Input:
[[-4.57  4.04  5.91 -2.29]
 [-5.12  6.02  1.17 -2.63]]
Output: 1.17

Input:
[[ 2.86 -0.78  5.99 -4.27 -1.00]
 [-2.46  2.46  0.20  5.57  0.64]]
Output: 5.57

Input:
[[ 1.99 -4.58  4.17  0.25 -4.32  0.43]
 [ 3.94  0.57 -3.47 -5.43  3.36  3.55]]
Output: 3.36

Input:
[[-3.52 -1.02 -3.28  0.76 -0.25  3.24 -1.56]
 [ 5.64  1.18  3.01 -0.50 -0.33 -3.79  0.86]]
Output: -3.79

Input:
[[ 2.31 -1.19 -6.79  0.75 -1.45]
 [-0.97 -3.83  6.04 -1.13 -4.03]]
Output: -1.13

Input:
[[ 5.81 -5.87 -4.88  6.00]
 [ 4.11 -0.73  5.35 -5.79]]
Output: 5.35
---
[ 2.43  5.22  0.29 -1.75 -3.54 -4.57 -0.69] ==> -4.57
[-3.13  0.54  1.03  5.17 -2.81] ==> 5.17
[-0.04 -1.52 -0.88 -0.40 -0.31 -1.71  6.47] ==> -1.71
[-0.72  0.51 -4.06  6.74] ==> -4.06
[ 1.31 -7.23  0.22 -1.39] ==> 0.22
[-6.95 -6.07 -4.58 -3.93 -5.84] ==> -3.93
---
[[  28 -395 -334   22  338   38  249]
 [ 131    6  -17   12  232  306  427]
 [ 189 -732 -397  -43  384  -36  653]
 [ 315 -106  -19  -76  152  206    2]
 [ -24   -4   40  -35  418 -168  311]
 [ 300    9  171  225  546  -95  -88]
 [ 348 -273 -214 -411   12   90  375]
 [-186 -130 -482 -310   22  618  276]
 [-682 -145  361 -356 -188   46 -286]
 [ 143  259  154  784 -363  795 -591]
 [-306 -126 -163  398 -310 -153 -670]] Out: 143

[[2 2 2 4 2 6 6 2 2]
 [4 7 6 1 6 6 5 3 6]
 [6 4 3 3 3 5 3 5 4]
 [3 2 6 1 0 3 4 6 6]
 [5 4 4 3 3 4 3 5 4]
 [5 3 4 3 2 4 3 5 5]
 [5 4 4 4 3 4 3 5 5]
 [3 5 7 6 2 7 1 3 2]
 [3 6 1 6 6 2 6 4 4]
 [5 4 3 3 2 4 3 5 5]
 [5 4 4 4 2 4 3 5 5]] Out: 5

[[ 26 -14  26  38  -3 -12  27  23  34  -7  18  33  12   7  11   1]
 [-18  20 -35 -12   0  14 -22 -16 -18  23   1 -30  -8  10 -16 -24]
 [  9 -19  16  10  19  -6  23  19  17 -10  25  15  -1  22  27  -2]
 [-10  31 -20  -1 -25   5 -20 -18  -9  27 -17 -20  -7 -21 -18  -1]
 [ 23   7   3  24  13  26  20  24  24  19  33  23   4  19  -3 -11]
 [-17  17  -3  -4   8   7 -13 -17 -11  15  -7 -13   5   2   0  -4]
 [-18  21   4   4   6   9  -3 -12   0  26   6  -2  -7  -9   8  -7]
 [ 39 -13  24  47   0   0  40  38  47   4  38  37   4  17  19   3]] Out: -18

[[-18 -13 -27 -27 -21 -25  -7]
 [-23 -26 -21 -25 -19 -22  28]
 [-14 -11 -27 -21 -21 -25   8]
 [-15 -16 -23 -20 -12 -19  38]
 [ -3 -18 -21  -3  -6 -13   2]] Out: -15

[[9588 8078 7703 7688 2397 9846 7648 8066 6856 7738 8446 9972]
 [8885 7331 8490 6961 2624 9046 8367 8745 7651 6985 9103 9269]
 [7434 6605 8345 6449 4991 7426 8176 8402 7891 6454 8604 7628]
 [8952 7854 7440 7585 3591 9150 7396 7706 6796 7613 7993 9242]
 [8872 8744 5412 8664 5719 9122 5543 5679 5254 8714 5822 8989]
 [9027 7711 7792 7327 3116 9188 7795 8071 7219 7393 8435 9378]
 [7109 7056 7004 7117 6772 7124 6928 7001 6843 7085 7039 7143]
 [6069 5863 8388 5966 6957 5951 8116 8243 8089 5894 8252 6103]
 [7146 6380 8480 6225 5250 7099 8322 8497 8121 6234 8692 7339]
 [5800 6833 5954 7210 9837 5700 5884 5767 6271 7146 5579 5567]
 [8129 6555 9273 6199 2893 8188 9109 9408 8490 6195 9742 8522]] Out: 5800
---
[[6.49 3.99 2.10 4.82 2.18 3.40]
 [6.49 4.00 2.10 4.83 2.18 3.39]
 [6.65 3.63 2.14 4.77 2.12 3.67]] -> 4.00

[[-1.18 -2.11 -0.78 -1.68  1.03  4.32 -6.47]
 [-0.98  0.20 -0.69 -1.76  0.93  3.28 -6.01]
 [ 0.01 -0.87 -1.09 -3.51  0.61  3.00 -4.41]] -> 0.20

[[-6.10 -1.82 -5.21 -5.14  4.70  3.99]
 [-3.14  4.06 -3.01 -3.43 -0.26  5.72]
 [ 3.33 -3.72 -0.92  0.10  0.78 -3.08]] -> 4.06

[[ 0.85 -3.18 -2.36 -0.66  0.04  3.36 -2.30]
 [-3.04  0.00 -1.67  3.36 -5.44 -2.43 -6.79]
 [ 3.35 -1.11 -0.85 -2.18  2.81  1.35  2.47]] -> 0.00

[[ 3.56  4.32  1.48 -7.06]
 [-1.40 -1.78 -0.33  2.71]
 [-1.81 -1.96 -3.18  4.09]] -> -1.78

[[5.25 0.90 1.55 0.83 3.95 4.78]
 [1.51 1.47 1.56 0.70 6.90 5.13]
 [1.16 1.76 1.37 0.50 5.25 7.22]] -> 1.47
---
[[ 1.07 -2.48  0.12  1.70  1.17]
 [-5.40  1.23  0.41 -1.20  5.41]
 [-1.77  0.57 -1.59 -2.23  4.39]] --> -1.59

[[-0.30 -2.45  0.15  0.49 -1.52  1.81]
 [ 0.67  1.91  3.32 -1.45 -6.11  1.32]
 [ 2.03  1.44  0.25 -1.08  0.55 -4.10]] --> -1.08

[[-1.10 -4.19  5.18  4.33]
 [ 3.66  2.07  3.49 -1.35]
 [ 4.65  3.12  2.22 -2.96]] --> 3.12

[[-2.98  0.98 -0.30 -0.13 -0.80  5.44 -1.84]
 [ 1.30 -1.73 -2.96 -2.95 -2.53  1.63 -1.17]
 [-1.98  0.03 -1.11 -0.98 -1.29  4.62 -1.79]] --> -1.29

[[-1.27 -5.34 -4.68 -5.44  4.68 -4.30 -0.75]
 [-1.85 -2.90 -3.27 -2.47  0.05 -3.35 -1.94]
 [ 6.17  7.26  7.00  5.55 -0.46  2.78  5.40]] --> -0.46

[[ 1.87 -1.24 -0.91 -4.64]
 [ 2.00 -1.40 -0.87 -5.05]
 [ 3.31 -6.68 -0.92 -7.23]] --> -6.68

[[-0.32 -0.12 -0.69  5.47 -1.04]
 [-0.91 -1.01 -0.51 -0.20  1.25]
 [-4.12 -4.12 -3.35  1.83 -1.25]] --> -3.35

[[-0.02  0.23  4.01  5.54  0.34]
 [-0.09  0.02 -0.14  2.50  6.55]
 [ 0.00  0.60  6.07  2.95  0.63]] --> 6.07

[[-0.61  4.68  1.21 -3.78  2.20  1.86 -4.69]
 [-0.21  2.88 -2.67 -1.29 -1.73 -3.53 -2.51]
 [-3.24  1.02 -5.88  1.98  1.54  1.42  2.01]] --> 1.54

[[-5.91 -5.18  1.93  1.17  5.15]
 [ 1.39 -0.38  0.67 -0.90  1.56]
 [ 0.13  1.56 -0.67  0.02  1.97]] --> -0.67
---
[[-24.00, -136.83, 66.17, 147.76, -213.43, -82.96], [-9.79, -45.22, -106.14, -188.70, 173.43, 58.77]] ⇒ -106.14
[[0.018, 0.025, 0.010, 0.242, -0.090, -0.124], [0.023, 0.030, 0.018, 0.177, -0.047, -0.085], [0.005, -0.009, 0.010, -0.183, 0.077, 0.165]] ⇒ 0.018
[[0.061, 0.029, -0.135, -0.060, 0.173, 0.146, -0.039], [0.018, 0.189, 0.022, -0.002, -0.219, -0.020, -0.054]] ⇒ 0.022
[[0.19, 0.04, 0.21, 0.10, 0.16, 0.18, -0.19], [0.06, -0.01, -0.13, -0.10, -0.02, 0.21, -0.19]] ⇒ -0.13
[[0.588, 0.599, 1.086, 1.141, 0.428, 1.111], [0.792, -1.535, 1.021, 1.258, 0.661, 0.949]] ⇒ 1.021
[[0.80, 1.34, 1.12, 0.93, -0.03, 0.91, 1.05], [0.10, 1.30, 0.37, 1.30, -0.03, 0.37, 1.17], [-1.60, 2.40, 0.16, 0.50, -0.03, -0.80, 0.27]] ⇒ 0.37
---
[-0.42 -6.70 -0.33 -1.23 -0.86  2.52] => -0.42, 2.52

[-5.18  4.93  5.57 -4.22  6.31 -5.38 -0.87] => -5.18, -0.87

[-7.28 -3.35 -6.69 -2.30  5.29 -2.97] => -7.28, -2.97

[-2.03  5.63  5.24  6.36] => -2.03, 6.36

[[ 5.06  2.21  4.07 -4.80 -6.52 -3.74 -1.01]
 [-3.57 -3.34  0.00  1.30  5.88 -1.76  2.98]
 [-3.83 -2.27 -2.63  0.00  7.05  2.22  1.17]] => 5.06, 1.17

[ 2.77  0.06  5.51 -1.64  2.27] => 2.77, 2.27

[[ 0.35 -4.21 -4.64  5.69  6.28  0.58 -4.05]
 [ 5.58 -5.49  3.56 -5.77 -0.32 -3.53 -5.72]] => 0.35, -5.72

[ 3.00 -4.09 -5.37  1.66  4.46  3.46] => 3.00, 3.46
